Table B holds the same points as the rows below and some others, measured another way and shuffled. Each row below is followed by which row of B it is.
B:
1: [  -2   97   36 -154   50  172  104   80   22 -151   37   31  -53   85
 -180 -134 -148 -196   28   94   21  -48 -222   97 -261  126  -20 -131
 -178  144  -31   90 -221  -82]
2: [-102  130 -263 -123 -109  184  194   67  -35  156  -22   96   86  -52
  -97 -180 -376  207  -77  -34 -139   42  -92  164  120  154  199 -191
 -232   67 -151  -16 -252  -99]
3: [-115  -28  107 -163   48  235  -81  -55  -62   36  -12  -53 -119   59
   51   90  -89 -107   62  130    7   19  -73   62  -94  190  -49 -153
 -157  -45  210    9 -129   29]
4: [ -73   64  309 -285   73  296  -73  -27   69 -187   -7 -120 -239  119
  -43    3  -62 -373  171  172   20  -82 -251  154 -355  255 -181 -202
 -147   30  207   84 -235  -37]
5: [ -83  118  326 -167   54  208   16  -18   42 -131  -32 -107 -193   94
  -69   -8   13 -298  155   99   21  -68 -172   78 -285  197 -168 -165
 -106  -18   84   81 -233  -48]
6: [-105 -102  -71  117   47   46   -5  -91 -125  252  -18  106  115 -102
  176  109  -10  219 -106   13   38  183  202  -35  295   12   67   -6
  -34 -153   83  -24   64   66]
7: [  15   61 -125   57   73   19  201  100  -51  -19   40  143  125  -15
 -132 -128 -108   53 -100   18   33   37  -34   18   -9   -8   89  -11
 -114  124 -167   87 -100  -49]
8: [-195 -151   -1  -40  314  186  -60  227 -557  123  -38 -269 -202  370
  -79  451 -208  -29  194  315    2 -144  -22 -181 -262  226  157 -146
 -434  206  280  120  -86  351]
9: [   4  -28 -273   45   27   81  102  -21    8  144   43  256  223 -201
  114 -105 -212  286 -197   -8  -20  192   99  132  335  -13  148   -8
  -50  -19  -57   18   17  -45]
10: [-153  117  327 -228  -20  249   -3  -48   31  -56  -90  -96 -251   82
  -74  -50   82 -289  158   57    2  -90 -183   45 -268  294 -189 -237
 -146  -70  112   25 -352  -63]
11: [ -99  -16 -171 -114 -125  130   57  -21  -53  132   -4  155   48  -12
 -103 -170  -55   52 -135  -24    8   74  -85   -9   12   99   70 -147
 -189  -14  -16  -85 -232  -86]
12: [-105   17 -223  -62 -213  119   75 -112   18  228    6  170  141 -105
   10 -167 -160  180 -172  -73  -37  176    5   81  200   30  110 -120
 -102 -117  -58 -135 -121 -133]
13: [ -82  156  168 -141  105  218  122   66   35  -53  -89   29 -122  -67
  -11 -110  -62  -57  100   28  -52  -72 -101  139  -44  283  -75 -181
 -128   32  -14  140 -322  -41]
14: [  25   22  382  338   87 -259  134  -53 -132 -151  112 -183   27  332
 -279  193  348 -430   46   97  297   35   26 -324 -503 -364 -166  211
   79  -37 -139   34  236   -7]
15: [  -3  -58 -358   -3 -155  104   12 -167   60  220  120  187  283 -141
  122  -69 -363  266 -243   14  -27  301   64  183  307 -134  202  -12
  -37 -106  -11 -121  167 -114]
16: [  26  -36  122    6  123   80  -11  -36  -25 -115  105  -55    8  125
  -35  112  -68 -218   20  182  120   65  -64   26 -229  -67  -54   27
  -48   33   98   71  106    9]
17: [ 138 -164 -186   53   22   53 -123 -192   51  -16  278    5  266   73
  101  182 -374  -47 -153  242  133  311    5  167  -37 -348  112  144
   41  -36  151  -54  512  -40]
18: [-125  -65  101  -47  -55  124  -62 -166   23  158  -59  150  -15 -133
  141  -37  182   16  -75  -33   54  134   74  -17  167  130 -103  -99
  -12 -221  139  -65 -141  -41]
19: [-167   -6  158 -182    8  261  -76  -94   -9  103  -86    0 -142  -53
  135   25  -12  -35   67   56  -33   34  -29   89   48  287  -85 -207
 -120 -136  209    1 -227    9]
20: [ -57   -5   47  -77  -72  106   -1 -110   42   31   22   86    9   -7
  -39  -84   50 -103  -72   20   68  100  -65    8  -61   31  -68  -81
  -56  -92   47  -51 -109  -96]
21: [  -6   -4  229 -145  148  190  -59    2  -21 -195   66 -123 -143  186
  -82  105  -63 -350  123  223   96  -37 -191   54 -379   95 -123  -85
 -130   72  186  104  -60   19]
22: [ 208  -88  326  110  268    4 -131 -112   27 -389  324 -323   37  374
  -56  415 -216 -562  131  440  269  122 -130   84 -615 -397 -124  236
   86   99  207  143  604   47]
23: [-196  -34   86 -165  -27  250  -86 -108  -59  189 -101   26 -115  -69
  150   33   -3   39   32   28  -36   58   12   52  125  278  -50 -208
 -139 -170  210  -45 -227   18]
24: [  61   69 -165   90  174   55  208   90   63   -5   19  275  196 -251
   72 -167 -158  234 -143  -14  -13  105   73  163  287   38   87   19
  -12   79 -165  176  -62  -46]
25: [ -83 -155 -129   28  -87  102 -123 -221  -74  257   77   15  146  -14
  184  175 -169  130 -129   97   47  274  131   34  190 -103   98   -6
  -29 -202  186 -140  233   14]
26: [  34   72 -148   27  203  104  195  159  -43  -47   28  130  109  -83
  -23  -76 -276  140  -52   81  -30   24  -15  149   89   70  125  -25
 -132  182 -117  191  -70    6]
27: [  70   58  171  258  299  -87  207   66   40  -93  -18  223  122 -213
   86  -67  222   48  -60  -14  116   66  174  -16  174  -19 -112  128
  124   -5 -147  249  -12    4]
28: [  13   23  -38    0  170   93  121  114  -80  -69   39   69   33   21
  -77  -22 -131  -16  -18  105   37    4  -49   45  -72   68   42  -27
 -140  138  -30  142  -86   21]
29: [   2  -75  187  128  -68  -51  -68 -242   18    2  137  -88   91  146
  -20  160   93 -254  -51  108  192  206   27  -76 -203 -280 -101  118
   95 -187   73  -98  298  -66]
30: [  75  -99 -127    6  179   85    9   24  -16  -64  104  189  129  -58
   38  -14 -115   16 -125  136   93  126   -5   71   42  -29   48   31
  -69   81   77  104   62   13]
31: [ -53  -24  141  231   34  -60   55 -171   54  156  -26  166  148 -214
  208   20  228  122 -112  -68  101  216  255  -41  314  -80  -98   88
  166 -266  -24    5   99  -36]
32: [ 172   75 -194   10  244   73  211  216   -3 -260  172   89  154   70
 -192  -94 -410  -59  -61  191   37    2 -171  184 -205  -89  148   42
 -157  349 -154  230   43  -39]
33: [  81    8 -257  162    1  -46  159  -16  -28   46  168   70  295   22
  -73    4 -320  119 -172   69   58  200   38   67   42 -282  191  106
  -30   58 -165    3  250  -68]
34: [ 164  110  189   32  324   64  148  136   66 -373  127  -34    4   95
 -128   12 -166 -286   85  217  106  -43 -150  146 -344  -49  -81   69
  -29  243  -64  287   58  -13]
35: [  91  166  151  -26  313  159  169  165   51 -278   58  -71  -30   35
  -47   22 -316 -144  141  194  -13  -68 -134  246 -206   85  -14  -25
  -85  228  -65  302  -22    3]
36: [-27   9  49  10 102  99  58 -24   9  14  -1 112  41 -92  64 -26 -14  20
 -37  40  38  80  30  59  79  72 -30 -34 -33 -35  25  78 -60 -16]
37: [  70 -221  199   83   98   19 -245 -244  -59  -87  241 -207   53  277
   76  409  -58 -368   11  328  250  224    3  -40 -337 -327  -94  165
   65 -119  335  -52  530   63]
38: [-16  49  36 -29  83 124  73  -4  43 -31  18  77  36 -61  26 -54 -98 -18
 -22  61  16  63 -34 113  15  70 -18 -51 -53   3   1  78 -76 -48]
39: [  -7  -49  -53  -64  -54  156  -79 -180   59   58  124  -17  105   17
   96   86 -270  -39  -63  136   39  200  -28  167    4  -86   38  -17
  -24 -100  138  -68  184  -59]
40: [-198  -58   88   16  -24   40   28    5 -271  183  -76  -26  -97  161
 -130   82  210  -68   12   15   81  -21   11 -259 -133  112  -25 -120
 -204  -71   68  -64 -224   65]
41: [  -8   60 -190 -232  156  290   94  193  -62  -91   30   60  -30   29
  -94  -99 -430   20   16  163  -83  -64 -212  226 -103  246  137 -191
 -305  265   40  159 -245    7]
42: [ -10    4   65 -155    9  235  -66 -114   97  -43   79  -33  -13   14
   80   43 -248 -129   25  150   10  113 -106  215  -85   54  -35  -92
  -58  -46  162   15   41  -56]
43: [-121 -112  158  125 -116    9 -119 -327   10  260   -3   34   84  -91
  245  154  187   36  -92  -13  113  275  219  -67  227  -98 -101   38
  129 -389  163 -155  184  -29]
44: [ -28   -6  271  -29  260  191  -62  -40   16  -80   -9  -62  -87  -44
  199  180  -50 -108  128  176   33   34   40  141   -3  149 -126  -32
    0  -53  207  166   28   83]
45: [-206   31  -46 -206 -160  275  -25 -118    0  247  -92   71  -56 -106
  109  -85 -124  131  -31  -42  -99   91  -20  122  194  276   28 -245
 -158 -169  112 -108 -280  -66]
46: [  53 -119  272  -78  137  145 -193 -159   31 -205  165 -150  -68  199
   36  242  -42 -421   81  292  189   97 -121   56 -372  -98 -166   33
   -1  -34  309   39  239   27]
47: [-164   66   51 -154 -226  163   24 -137   30  148  -47   22  -48   16
  -64 -123    1  -67  -29  -55  -13   71  -93   19  -41  131  -39 -187
 -120 -160   10 -143 -244 -130]
48: [ -35   31 -163 -113 -140  190   13 -143  103  115   76   63  131  -79
   69  -71 -346   91 -102   41  -54  190  -48  231  121   -4   97  -90
  -61  -90   27  -82   38 -126]
49: [  46  186  -64  221  -24 -187  402  158  -84  -85   73   70  170  159
 -441 -201   19  -97 -100  -58  107  -15  -97 -161 -286 -222   87   73
  -89  177 -465   56  -98 -137]
50: [-107  175  -73  184 -100 -142  382  155 -206  105  -39   37   89  156
 -410 -174   79   22  -72 -125   36  -55  -32 -239 -172  -73  110  -40
 -180   95 -420  -11 -260  -94]
51: [-130 -164  151  -21  -14  119 -176 -229  -53  168   -7   47  -34  -28
  193  146  175  -58  -47   63  108  174  103  -61   88   58 -118  -53
   -4 -265  286  -97   34   35]
52: [  -3   24  -85    7  257  102  159  196 -109  -45  -26  185   34  -92
  -25  -84  -84  114  -41   62    4  -33   -1   39   80  173   62  -63
 -168  179  -56  208 -213   60]
53: [  48 -192  271  -18  181  101 -239 -167  -44 -162  170 -156  -55  220
   78  333   19 -399   62  321  227  122  -49  -14 -344 -135 -157   78
   10  -56  368   35  321   85]
54: [  32 -128   -1  288  244 -129   64   26 -201   39   69   83  155   31
   26  183  115   45 -100  110  176  126  187 -169   50 -181   29  167
    4   12    2  110  217  122]
55: [  68   65 -141  245  -73 -219  276   82 -182  -66  193  -70  218  352
 -479  -14 -106 -183 -120   66  180   60 -108 -219 -450 -412  151  142
 -120  177 -347  -38  171 -102]
56: [ -45  -45 -321   -8  285  187  109  239 -272  120   -4   77   75  -28
   63   98 -435  326  -27  161 -101    5   48  118  205  180  272  -99
 -297  228   41  182  -78  171]
57: [-130   73  -42  -22  130  167  152  121 -117  140 -120  106  -25 -132
   69  -50 -117  227   15  -11  -99  -19   59   70  228  285   75 -159
 -178   33  -43  129 -289   50]
58: [ -77 -140  109  -90  -27  152 -179 -202  -36   65   68  -40  -34   89
   91  158    3 -171  -19  148  109  152  -22   -6 -105   -2  -80  -53
  -51 -162  277  -91   89    8]
59: [ -49  -52  320  190   52  -93   25 -197  118   63  -76  283   53 -255
  168 -105  599  -52 -128 -135  199  170  216 -158  224   -4 -281   73
  215 -313    6   17  -79  -73]
60: [ -74  -10 -205   71  277   97  183  226 -203  140 -105  266   70 -209
   92  -66  -73  368  -90   -2  -58  -10  141    7  362  256  149  -83
 -192  127  -59  202 -266  129]
61: [-175 -118  122 -118   11  177 -117  -97 -101  148  -87   90 -122  -35
  104   37  211  -46   -9   34   59   55   26  -89   53  241 -112 -159
 -126 -163  253  -46 -230   51]
62: [  23   19  -31  225  174  -66  189   29   27   69  -26  311  196 -277
  127 -117  126  238 -157  -78   61  137  212    8  360  -12   -5   89
   77  -53 -155  141  -27  -22]
63: [ -10  192   27  354    4 -271  417  177 -262  -29   84 -171  146  357
 -498   49  -31 -129    5    7  120  -49  -27 -274 -415 -341  135  132
 -107  177 -472   50   67  -43]
64: [   6   54  -36 -108  111  173   86   56   36  -87   31   98   14  -39
  -31 -102 -181  -36  -19   90   -3   17 -115  147  -49  119   17  -93
 -128  107   -2  117 -142  -41]
65: [  11 -128   90  150  212  -19  -15  -43  -66   12   29  169   72  -92
  133   84  213    5 -100   70  162  129  162  -94  119  -28  -85   81
   40  -76  110   88   75   72]
66: [ -84  -50  162 -136    0  163  -77  -93    1   -9   -5   34 -101   38
    8   -9  112 -200   11   84   91   44  -88  -14 -141  135 -132 -116
  -92  -90  179  -17 -157  -28]
67: [-147  -30 -253 -105  -89  171   60    3 -122  244  -34  156   60  -60
   -9 -113 -165  216 -131  -22  -59   89  -10   21  181  168  151 -183
 -226  -23   10  -71 -231  -24]
68: [  44  -69 -308    5  139   91   83  117 -158   16  127   87  159   67
  -73   37 -366  110 -110  167   21   87  -35   70  -15  -53  220   -5
 -205  199   -3   77   76   50]
69: [-219 -104  181 -141 -225  188 -201 -294  -48  232  -24 -105 -114  111
   78  136  109 -162   19   42   60  143  -11  -71  -78   84 -109 -162
  -80 -317  288 -225  -53  -33]
70: [  97  -48  186  148  124  -32  -17 -147   81 -122  146   -2  121   24
   72  130   29 -196  -40  143  186  187   52   38 -101 -235 -108  158
  141  -85   56   63  311  -35]
71: [-127  -69  318   81  175   30  -12  -56  -72   62 -127  147 -106 -119
  134   31  471  -60    2  -19  133   25  152 -174  105  187 -224  -39
   13 -177  131   84 -202   73]
72: [  40  -42   59  307  301 -177  219  148 -142  -45  -21  285  126 -108
  -65  -69  377   53 -136  -33  191   29  177 -235   92  -41  -55  135
   10   62 -163  204  -85   68]

[ -81  -66 -106  -32    4  -53   45 -142  241   18  -73   58   41  -40
  -48  -16   35  -61   21   96  113  -15  125 -123  -11   -6  -50   82
 -130 -127  -29]
13
[ -77   99  -86   -6  -37 -105   55   59  -17  -28   63  118   76 -155
   -2   -6  -83  -12  -19  -34   64 -119  -46 -114   -3    4 -177  -18
   34  -55   50]
42
[   1 -134  224   27  -48    3  -95  239 -239   85  237  -23   50  -62
  -72   65  -60  144  -82   94   21  -20  -37 -115  -29  -39   38  -51
    1  -45 -125]
43
[  93 -158  246   -5  134 -113  -66   78  101   -8   22   61  149  -44
 -194  126  -83 -120 -138  170   61 -125  143 -170  -83 -176  119   10
   -1  -56   37]
53
[ -5 -69 -93 -76 -54  18 -43  26 -35  26 191 104 -43 -70   1  44 -28  85
  -2 -14  41  23 -10 -70 -32  60 -90  -4  74  -3 -53]
68
[-110   65 -234  -48   67   12  106 -232   10  -29  -39   58  -17   28
   19  -23   98  -29   56   96   99   69  -58  -46   82   60  -34   46
   56  -70   14]
52
[  56   15 -140  -93   87  -60   28 -194  219 -152 -142   55    7   30
  -34  -77   16 -174   31  109   53  -27  118  -51  -41    2    1   60
   45   26  105]
21
[  24   65  105   15  112  -92   50  -14 -183 -139  -73  -54   45   30
  -51  -58  -26  -80  -40  190   29  -56  -86  -37   60  -46   70  -18
  131   11   63]
70
[ -20  111 -293  -99  -11  -45   87 -239  134 -187 -151   22  -90   22
   84 -188   39  -99  111   53   46   23   12   17   31  123 -118   63
   69   42   72]
1
[-129  -53   22   39  126  -49  106 -167  -43   45  -54   -2   56   28
  -79   72   77  -25  -33  220  137   36  -48 -101  126  -52   77   53
   -9 -172  -56]
71
[   6  240 -415 -140   25  111   45 -219    6 -179  -46   44  -36   80
  121 -220  112  -86  150    1   -1   61  -21   29  -48  146  -62   -7
  127  128  150]
19
[   9  -80  182   25   57   53  -43   46 -220    6   43 -129   52   97
  -66  -40   60   45  -26  236   28   50  -14  -69    4  -45  188  -17
  -22  -34  -81]
31
[-138 -229   13    3   15   63  -26  -31   68  248  185   92   79  -42
 -116  195   82  115  -51  114  145   74   77 -190   -9  -50   48   48
 -154 -224 -173]
60
[  11  -37 -155  -96  -43  102  -76  -25   93   15  110   56   27    4
    0  -54   56   17   49   21   28   38  116  -93 -129   49   -5    8
  -57   10  -10]
23
[  68 -156  359   46  146 -305   13  121   81  -47  -18  112  135 -165
 -227  211 -218 -148 -212  156   97 -233   51 -179   22 -217    1   20
   90 -102   53]
22
[ -70  214  -51   33  160   24  158 -236 -342 -199 -234 -218   -7  214
   55 -232  163  -82   79  316   36   94 -198   60  180   40  177    1
  127   10   55]
59
[  56   -4  -43  -66   67  -43    2  -91   37 -124  -48   16   -9   27
  -30  -55   -3  -86    6  121   36  -13   35  -40  -14    7   21   21
   91   35   52]
16
[  -1   86 -134  -59    2   94   -4  -74 -114  -89   -1  -62    0   87
   49 -162   91    0   79  109    6   63  -20  -13  -24   73   44  -13
   32   51   20]
18
[ -10   61 -229  -96   -5    7   13  -97   80  -62   41  109   -7  -36
   25  -48   14  -38   46   -7   43   -6   22  -58  -42   68 -102   17
   69   22   61]
3
[ -44  290 -376  -94   59  -60  171 -281  -87 -262 -147   42 -106   31
  132 -196   41 -115  124   35   37   25 -175   76  124  154 -146   17
  260   90  163]
32
[  68  -40  -15  -68  124   60   -8 -124 -205  -90   47  -42  -72  138
  -18   -9   73    4    6  196   20  116  -81   18   56   31  152   -2
  206   58   -1]
54
[ -20 -207  -99  -95  -28  107 -114   27  129  190  297  187   41  -74
  -78  184   29  103  -33  -21   83   53  128 -168 -127    3  -24   14
  -56  -87  -94]
56
[ -20 -151  100   -4  -69  -45  -46   63   52   26   47  -24   13  -47
  -56  -21  -28   45  -22  111   58  -17   86 -107  -31   -8  -10   35
 -112  -76 -109]
20
[ -73  -40  -21  -15  -46   38  -19  101 -246   94  270   76   -3  -79
    0   91  -16  163  -29   10   50   37 -126  -86   29   42  -66  -43
   93  -50  -93]
6
[ -11 -101 -111  -82 -158  104 -118   93   95   75  190   54    6  -60
   17  -58   17  111   50  -35   22   29  134 -108 -155   75  -80    3
 -134  -12  -92]
45
[  -5 -192 -100  -94 -213   69 -130   85  136   83  207   52  -71  -82
   23  -41  -11  151   49  -44   28   51  139  -93 -126  109 -127   34
 -134  -22 -162]
2
[  78 -350   -4 -122 -138 -135  -24 -121   25  -99   93   -4 -397  -21
   37   28  -96  156   23   90   50  158  -53   96  165  188 -135  123
  210   24 -239]
63
[ -35  146 -160  -42   68  101   50 -158 -143 -111  -80  -93   16  141
   52 -190  141  -42   93  162   18   82  -52   -2   15   64   94   -7
   43   36   50]
24
[  12 -221    3  -58  -31  -65  -47  -96  404   14  -86   36   26  -35
  -99  -17    3  -78    0  122   98  -28  280 -141  -99  -36   -6  111
 -215 -103  -64]
10
[   4    3   93    7   96 -173   46   20   47  -64  -33   94  109 -102
 -109   67 -106 -120  -93   98   76 -149   16 -130    7 -106  -41    9
   72  -58   83]
46
